Below are the code and all the weights of a small trained network. Each question names an input and a target symbol and asks about switching units off, where a switched-off unit gives its printed mean instead of its output.

import numpy as np


def w(rows, s, z=0):
    codes = np.array(rows[::2]) - 128.0
    scale = np.full(codes.shape[1], s)
    scale[-1] = z or s
    return codes * scale


def f(y):
    return y / 2 * (1 + np.tanh(0.7978845608 * (y + 0.044715 * y**3)))


def softmax(a):
    e = np.exp(a - a.max(-1, keepdims=True))
    return e / e.sum(-1, keepdims=True)


def log_softmax(a):
    a = a - a.max(-1, keepdims=True)
    return a - np.log(np.exp(a).sum(-1, keepdims=True))


def net(x, mask):
    ids = ['ΔΞαβεζηπστφω'.index(c) for c in x.split()]
    T = len(ids)
    res = E[ids] + P[:T]
    r = res
    for j in range(3):
        rows = slice(2 * j, 2 * j + 2)
        q, k, v = (r @ M[0][rows].T for M in (Q, K, V))
        z = softmax(np.where(np.tri(T) > 0, q @ k.T / 2**0.5, -1e9)) @ v
        o = O[0][rows]
        res = res + np.where(mask[j], z, o[:, -1]) @ o[:, :-1]
    y = f(res @ A[0][:, :-1].T + A[0][:, -1])
    res = res + np.where(mask[3:19], y, B[0][:, -1]) @ B[0][:, :-1]
    return log_softmax(res[-1] @ U[:, :-1].T + U[:, -1])


Q, K, V, O, A, B = {}, {}, {}, {}, {}, {}
E = w([
[110,96,47,76,221,1,112,129,161,51],'Δ',
[162,199,200,67,60,169,204,61,201,209],'Ξ',
[164,124,143,69,69,44,143,206,188,229],'α',
[232,196,146,217,141,109,119,82,38,147],'β',
[76,154,84,40,155,186,38,81,167,209],'ε',
[198,42,52,129,169,160,88,142,104,22],'ζ',
[153,60,156,130,154,53,222,179,228,93],'η',
[232,123,172,95,181,187,215,168,76,121],'π',
[58,176,94,178,135,47,91,36,184,71],'σ',
[113,182,93,176,201,172,218,92,136,189],'τ',
[103,76,166,136,65,117,50,90,204,133],'φ',
[132,143,153,174,250,121,95,85,115,11],'ω',
],0.0079)
P = w([
[173,44,175,149,150,132,84,14,153,171],'0',
[210,193,57,16,154,142,143,145,191,107],'1',
[88,102,171,173,140,122,125,139,108,139],'2',
[203,197,63,11,143,141,149,147,183,108],'3',
[74,111,164,173,131,122,133,143,100,129],'4',
[204,202,71,10,137,141,156,144,187,113],'5',
[65,115,163,173,131,122,139,158,98,127],'6',
[202,204,74,9,140,132,163,150,184,104],'7',
[58,122,160,180,125,127,142,170,92,122],'8',
[199,207,74,2,140,129,165,146,188,100],'9',
[58,135,152,184,130,131,146,186,89,120],'10',
],0.009)
Q[0] = w([
[42,102,254,223,107,131,155,159,53,186],'H0',
[189,169,163,67,115,174,130,137,153,185],'H0',
[136,170,100,40,94,89,81,181,143,181],'H1',
[236,204,71,35,134,127,74,109,161,97],'H1',
[139,138,150,135,144,66,129,119,150,131],'H2',
[209,180,39,41,177,185,163,101,203,86],'H2',
],0.012)
K[0] = w([
[71,239,135,161,42,155,193,251,77,129],'H0',
[196,128,192,95,134,181,179,62,138,224],'H0',
[178,70,161,85,66,83,102,83,182,235],'H1',
[242,74,156,106,183,97,81,13,133,155],'H1',
[74,107,174,202,140,89,176,143,97,89],'H2',
[199,110,140,131,158,121,135,2,184,110],'H2',
],0.0092)
V[0] = w([
[144,231,167,145,96,201,195,122,118,215],'H0',
[40,174,96,151,98,87,47,65,148,120],'H0',
[91,171,93,207,255,120,166,117,113,68],'H1',
[76,106,65,92,132,63,207,158,217,168],'H1',
[84,158,231,220,107,33,141,112,97,157],'H2',
[132,198,19,114,158,108,114,146,80,193],'H2',
],0.0081)
O[0] = w([
[193,209,208,169,162,85,70,111,150,181,139],'H0',
[47,220,32,202,66,67,175,80,183,73,111],'H0',
[132,67,159,190,166,183,174,62,210,59,151],'H1',
[185,33,31,103,125,53,126,51,151,207,146],'H1',
[75,184,176,141,179,2,112,38,111,56,167],'H2',
[159,169,54,146,201,158,96,137,153,143,3],'H2',
],0.0082,0.0029)
A[0] = w([
[159,119,2,51,99,91,198,191,139,123,25],'N0',
[166,25,150,216,130,74,46,119,118,122,161],'N1',
[42,43,194,153,101,150,73,100,129,154,151],'N2',
[61,36,86,242,165,136,56,122,46,68,47],'N3',
[194,165,40,101,163,163,100,172,173,51,154],'N4',
[159,99,84,85,96,142,86,71,102,232,174],'N5',
[168,102,165,54,168,176,88,172,159,184,185],'N6',
[81,90,119,174,107,188,178,52,205,78,183],'N7',
[137,172,127,109,161,26,31,139,130,142,99],'N8',
[150,36,100,135,154,146,170,59,149,140,139],'N9',
[192,168,170,187,181,68,82,66,168,197,147],'N10',
[141,116,127,235,184,127,156,110,102,131,159],'N11',
[89,163,120,149,70,100,96,45,177,146,158],'N12',
[70,92,136,231,182,204,82,57,91,166,143],'N13',
[75,94,96,126,147,161,159,168,42,155,252],'N14',
[89,167,45,93,74,67,164,113,185,118,91],'N15',
],0.0068,0.0031)
B[0] = w([
[69,141,124,183,135,150,31,60,145,136,224],'N0',
[83,191,122,153,3,104,134,237,103,117,180],'N1',
[84,192,101,231,149,113,103,173,232,195,165],'N2',
[249,184,122,57,100,158,69,103,239,52,176],'N3',
[136,134,196,179,88,187,171,136,186,244,186],'N4',
[88,141,120,125,230,67,105,130,167,71,190],'N5',
[188,89,94,200,174,130,119,144,73,60,216],'N6',
[92,114,112,101,172,132,216,186,105,190,251],'N7',
[163,178,104,57,129,136,184,149,122,218,189],'N8',
[36,139,167,87,149,152,147,92,103,121,196],'N9',
[186,88,132,96,83,129,180,78,131,122,254],'N10',
[97,117,154,63,83,151,134,117,70,106,186],'N11',
[203,116,63,186,173,179,154,170,148,124,179],'N12',
[65,187,71,111,116,194,66,93,49,185,192],'N13',
[156,110,88,40,96,126,40,122,153,83,164],'N14',
[153,139,131,190,123,139,151,90,34,104,207],'N15',
],0.0066,0.0067)
U = w([
[76,96,139,122,138,183,154,58,69,237,58],'Δ',
[105,184,119,225,55,138,97,176,205,196,184],'Ξ',
[220,90,175,173,154,133,164,45,253,151,181],'α',
[123,69,116,48,161,78,110,37,124,25,230],'β',
[118,160,80,152,233,124,53,145,139,167,162],'ε',
[153,147,69,199,155,115,187,137,105,88,6],'ζ',
[162,96,149,164,170,143,126,186,47,87,174],'η',
[147,155,80,39,111,85,175,197,76,172,66],'π',
[79,228,212,103,193,142,104,145,181,73,61],'σ',
[80,72,193,110,101,90,226,202,124,103,120],'τ',
[152,103,95,70,28,192,124,181,155,124,113],'φ',
[131,173,147,137,4,118,93,86,38,59,198],'ω',
],0.0058,0.0019)

Each question gives the input, a string of symbols that net reads in full, and the target symbol t.
The units are the heads (2 rows each of Q, K, V and O) and the neurons (one row each of A and B). Each row of codes is followed by its name. A weight is (code - 128) times the scale printed after its matrix; where a second scale follows, it is the last column's (O, A, B and U).
mask holds one flag per unit, heads first, then neurons. A switched-off unit (its flag False) gives its mean, the last column of its rows in O or B, instead of its output. The means were averaged over made-up inputs and are rounded, as every weight is.
A unit's drop is (log p(t) with every unit on - log p(t) with that unit switched off) / (log p(t) with every unit on - log p(t) with every unit switched off).
The circuit of an input: a set's keep is (log p(t) with only the set's units on - log p(t) with every unit switched off) / (log p(t) with every unit on - log p(t) with every unit switched off). Starting from the 12 units with the biggest drops (on a tie, the unit counted first), units are removed one at a time, each time the one whose removal leaves the highest keep (on an exact tie, the one counted first), for as long as the keep stays at least 0.8.
circuit, biggest first: the units of the circuit, biggest drop first
most important unit: the unit with the biggest drop
k most important neurons: the k neurons with the biggest drops, biggest first
drop when u is switched off: that unit's drop, to one decimal
input η α Δ α ε, target ε: circuit, biggest first => (N5, H2, H1)
input σ β τ σ Δ Ξ α α, target ζ: circuit, biggest first => (H0, N15, N12)
input ζ ω η Ξ η β, target φ: circuit, biggest first => (H0, H2)
input η Ξ τ Δ σ Ξ τ, target Δ: most important unit => H1
input φ φ φ Ξ ω τ Δ φ, target ω: circuit, biggest first => (H1, H0, N15)
input π η β Ξ ω τ, target η: circuit, biggest first => (H0, N6, H1)
input Ξ τ Ξ ζ Ξ τ σ ω, target π: circuit, biggest first => (H1, N8)
input Ξ π β τ τ π Δ, target β: circuit, biggest first => (H0, N3, N14)
input ε τ Ξ τ, target Ξ: 2 most important neurons => (N4, N0)
input φ τ ζ Ξ α ζ τ Ξ β β α, target π: 2 most important neurons => (N8, N0)
input α β τ τ Ξ φ ω τ φ, target Ξ: circuit, biggest first => (N2, N1)
input Δ η τ η ω Ξ τ Ξ, target Δ: 2 most important neurons => (N0, N7)
input τ ζ ω α ε, target ε: 2 most important neurons => (N5, N10)
input ε τ ζ φ η Ξ, target Ξ: most important unit => H0
input α η Ξ Ξ φ π η τ ε Δ, target ε: 2 most important neurons => (N0, N5)
input Δ β β β, target Δ: 2 most important neurons => (N4, N0)
input Ξ α φ β φ φ ζ, target φ: 2 most important neurons => (N3, N14)
input φ Δ ω π Ξ φ τ φ σ, target ζ: 3 most important neurons => (N12, N7, N15)
input α σ τ Ξ, target ε: 2 most important neurons => (N5, N0)
input β Ξ η ζ α Ξ Ξ π φ, target Ξ: circuit, biggest first => (N2)
input Δ τ η β β η Ξ Δ, target Δ: 2 most important neurons => (N4, N0)
input σ φ τ Ξ, target ζ: drop when H2 is switched off => 0.2
input η ε α α, target β: drop when H2 is switched off => 0.2
input π φ ω π α π ζ β, target η: drop when H1 is switched off => 0.1
